Below are the code and all the weights of a small trained network. Each question names an input and a class and asks about switching units off, where a switched-off unit gives its printed mean instead of its output.

import numpy as np


def w(rows, s, z=0):
    codes = np.array(rows[::2]) - 128.0
    scale = np.full(codes.shape[1], s)
    scale[-1] = z or s
    return codes * scale


def norm(h):
    return h / np.sqrt((h * h).mean(-1, keepdims=True) + 1e-5)


def f(y):
    return y / 2 * (1 + np.tanh(0.7978845608 * (y + 0.044715 * y**3)))


def log_softmax(a):
    a = a - a.max(-1, keepdims=True)
    return a - np.log(np.exp(a).sum(-1, keepdims=True))


def net(x, mask):
    res = np.array(x, float).reshape(1, 2) / 4 @ E
    u = 0
    for l in range(2):
        y = f(norm(res) @ A[l][:, :-1].T + A[l][:, -1])
        res = res + np.where(mask[u : u + 14], y, B[l][:, -1]) @ B[l][:, :-1]
        u += 14
    return log_softmax(norm(res)[-1] @ U[:, :-1].T + U[:, -1])


A, B = {}, {}
E = w([
[142,248,136,201,161],'x0',
[31,180,140,89,80],'x1',
],0.013)
A[0] = w([
[135,79,83,78,117,128],'L0N0',
[150,185,117,145,123,62],'L0N1',
[106,77,181,172,96,82],'L0N2',
[114,179,221,206,195,131],'L0N3',
[167,104,183,174,135,1],'L0N4',
[102,84,91,38,127,147],'L0N5',
[207,101,254,165,113,113],'L0N6',
[134,155,61,99,157,57],'L0N7',
[141,89,180,184,129,93],'L0N8',
[94,143,138,148,187,101],'L0N9',
[129,147,136,139,136,101],'L0N10',
[42,207,60,104,72,146],'L0N11',
[134,166,109,151,125,104],'L0N12',
[204,103,159,175,158,70],'L0N13',
],0.0083,0.0066)
B[0] = w([
[105,158,200,197,101,182],'L0N0',
[105,104,105,142,141,133],'L0N1',
[124,148,172,146,111,116],'L0N2',
[54,14,194,114,179,222],'L0N3',
[166,107,158,118,100,113],'L0N4',
[124,144,123,246,119,223],'L0N5',
[114,170,2,120,105,155],'L0N6',
[81,103,176,89,124,103],'L0N7',
[120,169,61,108,146,124],'L0N8',
[96,71,153,125,145,128],'L0N9',
[86,91,117,123,165,121],'L0N10',
[220,133,74,102,161,253],'L0N11',
[83,58,131,138,152,136],'L0N12',
[154,171,60,67,138,165],'L0N13',
],0.0067,0.0057)
A[1] = w([
[98,48,101,40,189,67],'L1N0',
[82,25,84,84,117,128],'L1N1',
[42,201,112,33,61,27],'L1N2',
[67,115,61,70,172,46],'L1N3',
[148,181,116,135,71,130],'L1N4',
[118,154,148,18,135,138],'L1N5',
[184,129,119,83,133,51],'L1N6',
[180,12,150,51,92,156],'L1N7',
[109,39,150,104,69,10],'L1N8',
[182,63,159,122,204,69],'L1N9',
[124,218,106,185,189,130],'L1N10',
[184,182,68,91,69,2],'L1N11',
[177,189,104,246,77,78],'L1N12',
[75,161,148,65,107,79],'L1N13',
],0.011,0.0037)
B[1] = w([
[168,200,201,82,20,150],'L1N0',
[90,172,212,147,163,201],'L1N1',
[246,112,2,99,189,229],'L1N2',
[180,152,221,112,60,142],'L1N3',
[175,86,178,124,120,150],'L1N4',
[176,210,147,137,89,162],'L1N5',
[130,205,138,114,116,130],'L1N6',
[73,138,101,152,159,224],'L1N7',
[76,102,199,164,219,193],'L1N8',
[132,211,88,85,58,198],'L1N9',
[49,22,164,135,89,254],'L1N10',
[80,102,183,177,154,150],'L1N11',
[114,192,200,16,44,177],'L1N12',
[189,107,62,208,100,169],'L1N13',
],0.0086,0.0065)
U = w([
[6,69,179,184,171,250],'0',
[218,129,6,102,132,116],'1',
[125,161,253,54,36,11],'2',
],0.017,0.0024)

Each question gives the input, the list of numbers given to net, and the class t.
The units are the neurons (one row each of A and B). Each row of codes is followed by its name. A weight is (code - 128) times the scale printed after its matrix; where a second scale follows, it is the last column's (A, B and U).
mask holds one flag per neuron, layer by layer. A switched-off neuron (its flag False) gives its mean, the last column of its row in B, instead of its output. The means were averaged over made-up inputs and are rounded, as every weight is.
A unit's drop is (log p(t) with every unit on - log p(t) with that unit switched off) / (log p(t) with every unit on - log p(t) with every unit switched off).
The circuit of an input: a set's keep is (log p(t) with only the set's units on - log p(t) with every unit switched off) / (log p(t) with every unit on - log p(t) with every unit switched off). Starting from the 12 units with the biggest drops (on a tie, the unit counted first), units are removed one at a time, each time the one whose removal leaves the highest keep (on an exact tie, the one counted first), for as long as the keep stays at least 0.8.
circuit, biggest first: the units of the circuit, biggest drop first
k most important neurons: the k neurons with the biggest drops, biggest first
top k neurons in layer l: the k neurons of layer l with the biggest drops, biggest first
drop when u is switched off: that unit's drop, to one decimal
input [-5,6], class 1: 3 most important neurons -> (L1N2, L0N3, L1N10)
input [7,-7], class 0: 2 most important neurons -> (L1N2, L0N11)
input [3,-3], class 2: 3 most important neurons -> (L0N5, L1N2, L0N0)
input [8,-7], class 0: circuit, biggest first -> (L1N10)
input [-6,8], class 1: 2 most important neurons -> (L1N2, L0N3)
input [-2,0], class 2: 2 most important neurons -> (L1N12, L0N3)
input [8,-8], class 0: 4 most important neurons -> (L1N2, L1N10, L0N11, L0N3)
input [7,8], class 1: top 3 neurons in layer 0 -> (L0N5, L0N0, L0N11)
input [6,-6], class 0: 2 most important neurons -> (L0N11, L1N10)
input [2,-3], class 2: top 2 neurons in layer 1 -> (L1N2, L1N0)
input [-6,-5], class 0: 2 most important neurons -> (L0N11, L1N7)
input [-7,8], class 1: 2 most important neurons -> (L0N3, L1N2)
input [-1,3], class 2: 2 most important neurons -> (L0N11, L1N12)
input [-3,4], class 1: 2 most important neurons -> (L0N3, L1N2)
input [6,8], class 1: most important neuron -> (L1N2)
input [-3,-3], class 2: 2 most important neurons -> (L1N12, L0N3)
input [4,-3], class 0: 4 most important neurons -> (L0N11, L1N2, L1N10, L0N3)
input [4,5], class 1: 2 most important neurons -> (L0N5, L1N2)
input [-1,4], class 1: drop when L1N2 is switched off -> 1.0
input [1,0], class 2: drop when L1N0 is switched off -> 0.5
input [2,-2], class 2: drop when L0N3 is switched off -> 0.1
input [7,-3], class 0: drop when L0N3 is switched off -> 0.5
